Here is a tiny trained network, its code and every weight. The questions are about switching its units off for an input and a target symbol, where a switched-off unit gives its printed mean instead of its output.

import numpy as np


def w(rows, s, z=0):
    codes = np.array(rows[::2]) - 128.0
    scale = np.full(codes.shape[1], s)
    scale[-1] = z or s
    return codes * scale


def norm(h):
    return h / np.sqrt((h * h).mean(-1, keepdims=True) + 1e-5)


def f(y):
    return np.maximum(y, 0)


def softmax(a):
    e = np.exp(a - a.max(-1, keepdims=True))
    return e / e.sum(-1, keepdims=True)


def log_softmax(a):
    a = a - a.max(-1, keepdims=True)
    return a - np.log(np.exp(a).sum(-1, keepdims=True))


def net(x, mask):
    ids = ['ΓΘΩαζπσ'.index(c) for c in x.split()]
    T = len(ids)
    res = E[ids] + P[:T]
    r = norm(res)
    for j in range(3):
        rows = slice(2 * j, 2 * j + 2)
        q, k, v = (r @ M[0][rows].T for M in (Q, K, V))
        z = softmax(np.where(np.tri(T) > 0, q @ k.T / 2**0.5, -1e9)) @ v
        o = O[0][rows]
        res = res + np.where(mask[j], z, o[:, -1]) @ o[:, :-1]
    y = f(norm(res) @ A[0][:, :-1].T + A[0][:, -1])
    res = res + np.where(mask[3:7], y, B[0][:, -1]) @ B[0][:, :-1]
    return log_softmax(norm(res)[-1] @ U[:, :-1].T + U[:, -1])


Q, K, V, O, A, B = {}, {}, {}, {}, {}, {}
E = w([
[19,148,132,240,128,253],'Γ',
[3,111,138,144,239,110],'Θ',
[58,8,105,80,46,74],'Ω',
[127,23,4,22,136,189],'α',
[99,193,181,231,149,211],'ζ',
[195,141,149,14,150,204],'π',
[49,174,169,204,19,103],'σ',
],0.012)
P = w([
[159,100,159,253,142,90],'0',
[112,74,154,120,135,169],'1',
[102,89,149,126,142,173],'2',
[111,93,144,89,154,165],'3',
[100,108,137,98,150,161],'4',
[102,120,136,79,144,151],'5',
[90,135,125,97,142,151],'6',
[73,148,121,69,127,149],'7',
[60,170,107,56,128,161],'8',
[77,169,82,95,134,118],'9',
[61,178,77,96,125,123],'10',
[59,159,65,145,160,180],'11',
],0.012)
Q[0] = w([
[155,152,135,239,67,161],'head 0',
[214,134,199,108,141,79],'head 0',
[150,171,140,231,59,187],'head 1',
[153,3,79,103,156,104],'head 1',
[7,39,85,55,179,161],'head 2',
[116,179,125,232,48,242],'head 2',
],0.022)
K[0] = w([
[167,14,147,181,170,95],'head 0',
[72,86,201,94,91,175],'head 0',
[169,134,162,252,126,119],'head 1',
[105,123,40,101,127,206],'head 1',
[99,173,32,154,118,81],'head 2',
[206,77,94,245,164,90],'head 2',
],0.023)
V[0] = w([
[126,96,115,203,214,134],'head 0',
[94,67,2,168,83,125],'head 0',
[109,6,155,74,185,154],'head 1',
[79,114,235,137,27,156],'head 1',
[94,27,56,135,190,201],'head 2',
[172,163,139,14,214,84],'head 2',
],0.017)
O[0] = w([
[54,125,121,199,173,144,162],'head 0',
[70,99,175,79,102,201,173],'head 0',
[89,76,52,31,146,87,167],'head 1',
[153,147,181,127,99,5,169],'head 1',
[240,140,119,232,118,194,146],'head 2',
[76,115,212,182,62,131,1],'head 2',
],0.012,0.022)
A[0] = w([
[217,79,5,179,85,144,87],'neuron 0',
[124,188,150,215,66,176,173],'neuron 1',
[144,18,35,160,26,149,2],'neuron 2',
[111,156,252,90,153,58,102],'neuron 3',
],0.018,0.0038)
B[0] = w([
[112,254,157,68,37,65,253],'neuron 0',
[188,15,148,61,91,154,203],'neuron 1',
[75,79,179,245,172,161,217],'neuron 2',
[80,132,236,145,154,183,255],'neuron 3',
],0.019,0.0088)
U = w([
[216,87,173,104,91,160,189],'Γ',
[130,90,103,24,188,110,161],'Θ',
[76,59,142,175,110,17,40],'Ω',
[61,120,120,159,90,224,6],'α',
[150,130,93,222,226,90,184],'ζ',
[182,254,123,108,82,112,75],'π',
[86,195,220,129,181,118,183],'σ',
],0.0097,0.0018)

Each question gives the input, a string of symbols that net reads in full, and the target symbol t.
The units are the heads (2 rows each of Q, K, V and O) and the neurons (one row each of A and B). Each row of codes is followed by its name. A weight is (code - 128) times the scale printed after its matrix; where a second scale follows, it is the last column's (O, A, B and U).
mask holds one flag per unit, heads first, then neurons. A switched-off unit (its flag False) gives its mean, the last column of its rows in O or B, instead of its output. The means were averaged over made-up inputs and are rounded, as every weight is.
A unit's drop is (log p(t) with every unit on - log p(t) with that unit switched off) / (log p(t) with every unit on - log p(t) with every unit switched off).
The circuit of an input: a set's keep is (log p(t) with only the set's units on - log p(t) with every unit switched off) / (log p(t) with every unit on - log p(t) with every unit switched off). Starting from all 7 units, units are removed one at a time, each time the one whose removal leaves the highest keep (on an exact tie, the one counted first), for as long as the keep stays at least 0.8.
units of the circuit, in order: the units of the circuit, biggest drop first
top k neurons: the k neurons with the biggest drops, biggest first
heads that matter: for each layer, one digit per head in row order, 1 if its drop is at least 0.15 and else 0, layers parted by /
drop when u is switched off: that unit's drop, to one decimal
input Θ σ σ σ σ Γ σ Ω σ Θ Θ π, target π: heads that matter => 101
input Γ σ ζ, target π: units of the circuit, in order => head 2; neuron 0
input Θ α σ Θ Γ, target α: heads that matter => 111
input ζ α π Ω π α σ Γ, target ζ: units of the circuit, in order => head 0; neuron 3
input σ α π Ω, target π: heads that matter => 101
input Θ σ Ω Γ Ω, target Ω: units of the circuit, in order => head 1; head 2; neuron 2
input σ σ Θ σ σ α α Γ α α, target α: units of the circuit, in order => head 2; head 1
input π Θ σ ζ π Θ, target π: units of the circuit, in order => head 0; neuron 0
input σ σ ζ σ α α Γ Ω, target α: units of the circuit, in order => head 2; head 1; neuron 2
input π Ω Ω, target π: units of the circuit, in order => neuron 0; head 2
input π σ α σ α σ α Θ Γ ζ, target Ω: heads that matter => 101
input Γ Ω ζ σ Θ σ, target π: units of the circuit, in order => head 2; neuron 0
input ζ α σ α Ω σ σ, target ζ: units of the circuit, in order => head 0; neuron 0; head 1
input Ω σ σ Θ α α ζ, target Θ: top 3 neurons => neuron 0; neuron 3; neuron 2
input α Θ σ Ω Θ Θ Γ Ω, target Ω: top neuron => neuron 3
input Ω σ ζ, target Θ: units of the circuit, in order => head 0; head 2; neuron 3; head 1
input Θ Ω Θ, target Ω: units of the circuit, in order => head 1; head 2
input σ Γ π σ π ζ α, target π: top neuron => neuron 0
input Ω σ α π ζ σ α Γ, target Θ: top 2 neurons => neuron 0; neuron 3
input α ζ Θ Ω Ω σ σ Γ σ, target Γ: units of the circuit, in order => head 2; neuron 1
input ζ σ π Θ Γ ζ ζ, target ζ: drop when head 2 is switched off => 0.3
input π ζ Γ α ζ, target Ω: drop when head 1 is switched off => 0.1
input α σ σ σ Γ Ω Θ, target Ω: drop when head 1 is switched off => 0.9
input σ Θ Γ α Ω, target α: top 2 neurons => neuron 2; neuron 0
